Below is a small trained network, with its code and all its weights. Each question gives an input and a class and asks what happens when units are switched off, that is, made to give their printed mean instead of their output.

import numpy as np


def w(rows, s, z=0):
    codes = np.array(rows[::2]) - 128.0
    scale = np.full(codes.shape[1], s)
    scale[-1] = z or s
    return codes * scale


def norm(h):
    return h / np.sqrt((h * h).mean(-1, keepdims=True) + 1e-5)


def f(y):
    return y / 2 * (1 + np.tanh(0.7978845608 * (y + 0.044715 * y**3)))


def log_softmax(a):
    a = a - a.max(-1, keepdims=True)
    return a - np.log(np.exp(a).sum(-1, keepdims=True))


def net(x, mask):
    res = np.array(x, float).reshape(1, 4) / 4 @ E
    u = 0
    for l in range(4):
        y = f(norm(res) @ A[l][:, :-1].T + A[l][:, -1])
        res = res + np.where(mask[u : u + 9], y, B[l][:, -1]) @ B[l][:, :-1]
        u += 9
    return log_softmax(norm(res)[-1] @ U[:, :-1].T + U[:, -1])


A, B = {}, {}
E = w([
[57,23,74,67,189,22],'x0',
[136,225,68,92,29,19],'x1',
[88,62,77,168,48,175],'x2',
[5,223,54,162,204,159],'x3',
],0.0028)
A[0] = w([
[180,208,216,19,242,75,75],'L0N0',
[157,115,128,81,181,147,90],'L0N1',
[180,197,168,52,255,99,49],'L0N2',
[89,198,234,79,182,99,3],'L0N3',
[176,136,200,42,225,159,106],'L0N4',
[84,13,17,224,22,180,95],'L0N5',
[134,106,92,61,125,148,68],'L0N6',
[78,62,111,34,159,68,46],'L0N7',
[222,81,180,46,73,123,62],'L0N8',
],0.0045,0.0041)
B[0] = w([
[132,88,67,237,20,113,199],'L0N0',
[56,102,125,145,137,106,111],'L0N1',
[91,121,83,240,95,99,153],'L0N2',
[77,151,58,186,101,142,94],'L0N3',
[107,88,169,163,81,134,181],'L0N4',
[119,117,117,254,81,67,249],'L0N5',
[105,157,111,128,161,92,87],'L0N6',
[150,131,131,127,181,88,154],'L0N7',
[169,90,40,111,166,167,174],'L0N8',
],0.0065,0.0021)
A[1] = w([
[78,222,67,126,204,174,37],'L1N0',
[157,88,67,86,193,85,147],'L1N1',
[145,128,180,103,81,142,17],'L1N2',
[191,101,220,52,106,102,69],'L1N3',
[158,164,47,73,55,81,109],'L1N4',
[162,212,192,121,57,215,4],'L1N5',
[110,182,98,2,89,121,88],'L1N6',
[104,48,159,131,172,197,115],'L1N7',
[130,127,105,105,141,141,66],'L1N8',
],0.0052,0.0036)
B[1] = w([
[153,16,26,88,56,204,153],'L1N0',
[198,181,151,162,177,194,209],'L1N1',
[88,140,51,127,192,96,57],'L1N2',
[162,94,42,133,73,165,153],'L1N3',
[92,121,246,133,107,150,248],'L1N4',
[254,208,156,109,203,155,221],'L1N5',
[73,128,218,83,164,177,138],'L1N6',
[61,185,204,86,39,101,235],'L1N7',
[107,167,94,96,127,107,51],'L1N8',
],0.0039,0.0014)
A[2] = w([
[19,205,48,124,122,185,141],'L2N0',
[160,164,130,158,111,113,14],'L2N1',
[107,73,99,49,202,22,1],'L2N2',
[82,112,191,109,104,147,83],'L2N3',
[144,177,73,42,68,31,162],'L2N4',
[196,161,176,126,107,191,176],'L2N5',
[56,192,63,162,185,185,104],'L2N6',
[86,57,115,90,142,2,112],'L2N7',
[144,200,104,61,56,63,81],'L2N8',
],0.0054,0.0026)
B[2] = w([
[233,43,154,93,127,81,201],'L2N0',
[135,122,113,198,151,176,111],'L2N1',
[122,110,66,233,203,229,147],'L2N2',
[110,138,152,115,129,75,132],'L2N3',
[73,8,170,140,149,175,171],'L2N4',
[73,141,81,120,248,66,252],'L2N5',
[251,15,152,83,38,49,170],'L2N6',
[102,207,64,183,183,253,209],'L2N7',
[66,39,228,168,118,105,144],'L2N8',
],0.0046,0.0027)
A[3] = w([
[31,120,236,81,83,138,16],'L3N0',
[158,154,146,121,86,160,102],'L3N1',
[61,103,231,71,137,138,48],'L3N2',
[180,86,105,191,148,95,181],'L3N3',
[63,160,82,206,44,105,111],'L3N4',
[47,104,65,112,143,66,3],'L3N5',
[197,254,168,107,63,172,18],'L3N6',
[203,60,79,26,96,135,19],'L3N7',
[177,90,204,142,120,200,101],'L3N8',
],0.0067,0.0027)
B[3] = w([
[51,84,201,95,191,106,162],'L3N0',
[55,62,75,137,159,118,131],'L3N1',
[65,177,203,93,139,128,159],'L3N2',
[130,178,150,101,98,116,252],'L3N3',
[181,196,168,92,107,159,233],'L3N4',
[150,36,144,181,56,134,113],'L3N5',
[60,30,72,193,162,186,168],'L3N6',
[108,124,45,2,121,87,176],'L3N7',
[71,105,101,117,103,64,192],'L3N8',
],0.0068,0.004)
U = w([
[169,139,140,214,23,108,230],'0',
[153,54,39,15,117,69,168],'1',
[116,123,52,189,255,207,190],'2',
[22,100,236,106,151,100,6],'3',
[178,232,146,61,162,140,52],'4',
],0.012,0.0014)

Each question gives the input, the list of numbers given to net, and the class t.
The units are the neurons (one row each of A and B). Each row of codes is followed by its name. A weight is (code - 128) times the scale printed after its matrix; where a second scale follows, it is the last column's (A, B and U).
mask holds one flag per neuron, layer by layer. A switched-off neuron (its flag False) gives its mean, the last column of its row in B, instead of its output. The means were averaged over made-up inputs and are rounded, as every weight is.
A unit's drop is (log p(t) with every unit on - log p(t) with that unit switched off) / (log p(t) with every unit on - log p(t) with every unit switched off).
The circuit of an input: a set's keep is (log p(t) with only the set's units on - log p(t) with every unit switched off) / (log p(t) with every unit on - log p(t) with every unit switched off). Starting from the 12 units with the biggest drops (on a tie, the unit counted first), units are removed one at a time, each time the one whose removal leaves the highest keep (on an exact tie, the one counted first), for as long as the keep stays at least 0.8.
circuit, biggest first: the units of the circuit, biggest drop first
k most important neurons: the k neurons with the biggest drops, biggest first
k most important neurons of layer l: the k neurons of layer l with the biggest drops, biggest first
input [6,-5,-2,2], class 2: circuit, biggest first	(L2N7)
input [1,0,7,7], class 0: 2 most important neurons of layer 0	(L0N5; L0N8)
input [8,4,-6,-7], class 2: circuit, biggest first	(L2N2; L2N7)
input [1,-7,2,6], class 3: 3 most important neurons	(L1N7; L0N8; L3N2)
input [6,8,5,5], class 3: circuit, biggest first	(L2N4; L1N4; L2N8)
input [-4,-2,7,-8], class 1: circuit, biggest first	(L0N8; L3N7)
input [-8,5,6,4], class 2: circuit, biggest first	(L3N6; L0N0)
input [-8,2,7,8], class 1: 3 most important neurons	(L2N6; L2N0; L0N0)
input [-7,-5,-8,-5], class 0: 4 most important neurons	(L0N0; L0N4; L0N2; L2N7)
input [4,-6,5,7], class 1: circuit, biggest first	(L2N6; L2N0)
input [0,-3,-6,8], class 1: 3 most important neurons	(L0N5; L2N6; L2N0)
input [-4,-2,5,-6], class 1: 4 most important neurons	(L0N0; L0N8; L0N2; L2N7)
input [-6,7,-2,-6], class 3: 2 most important neurons	(L1N4; L2N8)
input [3,0,6,4], class 0: circuit, biggest first	(L0N5)
input [-3,7,4,6], class 3: 4 most important neurons	(L2N8; L0N8; L1N4; L0N2)
input [8,-7,-7,2], class 2: 2 most important neurons of layer 0	(L0N5; L0N7)
input [-5,1,-5,-6], class 1: 2 most important neurons	(L0N5; L0N8)
input [0,-7,7,6], class 0: 2 most important neurons	(L0N5; L1N4)
input [-5,6,-7,3], class 0: 2 most important neurons	(L0N0; L0N2)
input [5,-2,4,3], class 2: 3 most important neurons	(L2N7; L0N0; L2N2)
input [8,3,-3,6], class 2: 2 most important neurons	(L2N2; L2N7)
input [-2,5,-7,5], class 0: 2 most important neurons of layer 0	(L0N0; L0N2)
input [2,8,7,0], class 3: 2 most important neurons of layer 0	(L0N0; L0N2)
input [0,2,0,-4], class 1: 2 most important neurons of layer 1	(L1N3; L1N5)
input [4,3,-2,0], class 2: most important neuron of layer 1	(L1N7)
